Below are the code and all the weights of a small trained network. Each question names an input and a class and asks about switching units off, where a switched-off unit gives its printed mean instead of its output.

import numpy as np


def w(rows, s, z=0):
    codes = np.array(rows[::2]) - 128.0
    scale = np.full(codes.shape[1], s)
    scale[-1] = z or s
    return codes * scale


def norm(h):
    return h / np.sqrt((h * h).mean(-1, keepdims=True) + 1e-5)


def f(y):
    return np.maximum(y, 0)


def log_softmax(a):
    a = a - a.max(-1, keepdims=True)
    return a - np.log(np.exp(a).sum(-1, keepdims=True))


def net(x, mask):
    res = np.array(x, float).reshape(1, 8) / 4 @ E
    u = 0
    for l in range(3):
        y = f(norm(res) @ A[l][:, :-1].T + A[l][:, -1])
        res = res + np.where(mask[u : u + 3], y, B[l][:, -1]) @ B[l][:, :-1]
        u += 3
    return log_softmax(norm(res)[-1] @ U[:, :-1].T + U[:, -1])


A, B = {}, {}
E = w([
[62,155,90,232,95],'x0',
[124,129,125,127,130],'x1',
[137,132,142,132,127],'x2',
[137,123,131,130,119],'x3',
[131,120,129,128,113],'x4',
[129,124,117,126,126],'x5',
[95,4,138,191,218],'x6',
[117,128,115,122,129],'x7',
],0.012)
A[0] = w([
[93,122,97,205,128,2],'L0N1',
[135,9,143,124,210,28],'L0N2',
[160,29,165,4,206,11],'L0N3',
],0.02,0.0045)
B[0] = w([
[153,166,117,158,118,207],'L0N1',
[24,96,105,93,146,247],'L0N2',
[250,164,142,167,121,254],'L0N3',
],0.024,0.013)
A[1] = w([
[143,76,163,102,124,4],'L1N1',
[66,126,129,254,122,4],'L1N2',
[94,37,143,167,178,89],'L1N3',
],0.027,0.0021)
B[1] = w([
[151,154,177,96,129,135],'L1N1',
[250,133,144,120,146,249],'L1N2',
[43,113,135,133,100,187],'L1N3',
],0.023,0.016)
A[2] = w([
[71,164,129,89,2,3],'L2N1',
[103,189,151,117,140,74],'L2N2',
[98,236,144,36,73,91],'L2N3',
],0.026,0.0021)
B[2] = w([
[81,232,134,24,96,202],'L2N1',
[103,133,248,156,158,156],'L2N2',
[40,13,92,178,158,248],'L2N3',
],0.015)
U = w([
[211,159,150,139,129,253],'0',
[8,75,131,140,128,3],'1',
],0.013,0.0008)

Each question gives the input, the list of numbers given to net, and the class t.
The units are the neurons (one row each of A and B). Each row of codes is followed by its name. A weight is (code - 128) times the scale printed after its matrix; where a second scale follows, it is the last column's (A, B and U).
mask holds one flag per neuron, layer by layer. A switched-off neuron (its flag False) gives its mean, the last column of its row in B, instead of its output. The means were averaged over made-up inputs and are rounded, as every weight is.
A unit's drop is (log p(t) with every unit on - log p(t) with that unit switched off) / (log p(t) with every unit on - log p(t) with every unit switched off).
The circuit of an input: a set's keep is (log p(t) with only the set's units on - log p(t) with every unit switched off) / (log p(t) with every unit on - log p(t) with every unit switched off). Starting from all 9 units, units are removed one at a time, each time the one whose removal leaves the highest keep (on an exact tie, the one counted first), for as long as the keep stays at least 0.8.
circuit, biggest first: the units of the circuit, biggest drop first
k most important neurons: the k neurons with the biggest drops, biggest first
drop when u is switched off: that unit's drop, to one decimal
input [0,4,4,0,-3,-7,4,-8], class 1: circuit, biggest first => (L0N2)
input [3,0,4,0,7,1,-8,-5], class 1: 2 most important neurons => (L1N2 L0N3)
input [-2,-7,4,-3,-1,-2,-7,7], class 1: 2 most important neurons => (L1N2 L0N3)
input [-5,4,8,1,6,2,8,5], class 1: 2 most important neurons => (L0N2 L1N3)
input [8,-4,-1,1,0,-7,7,-6], class 0: 2 most important neurons => (L1N2 L0N1)
input [6,7,-6,8,6,4,6,2], class 0: 3 most important neurons => (L1N2 L0N1 L2N3)
input [3,2,1,8,-4,-8,-8,4], class 1: 3 most important neurons => (L1N2 L0N3 L2N3)
input [-4,-1,-6,-4,-2,7,6,-3], class 1: 2 most important neurons => (L0N2 L1N3)
input [2,1,-7,7,3,4,3,4], class 1: drop when L0N3 is switched off => 4.1
input [7,1,-8,-4,-5,-6,5,4], class 0: drop when L0N3 is switched off => 0.0
input [-2,7,-4,6,4,-5,-3,-7], class 1: drop when L0N3 is switched off => 1.0
input [-3,-1,2,-6,8,-2,-5,-2], class 1: drop when L0N3 is switched off => 0.8
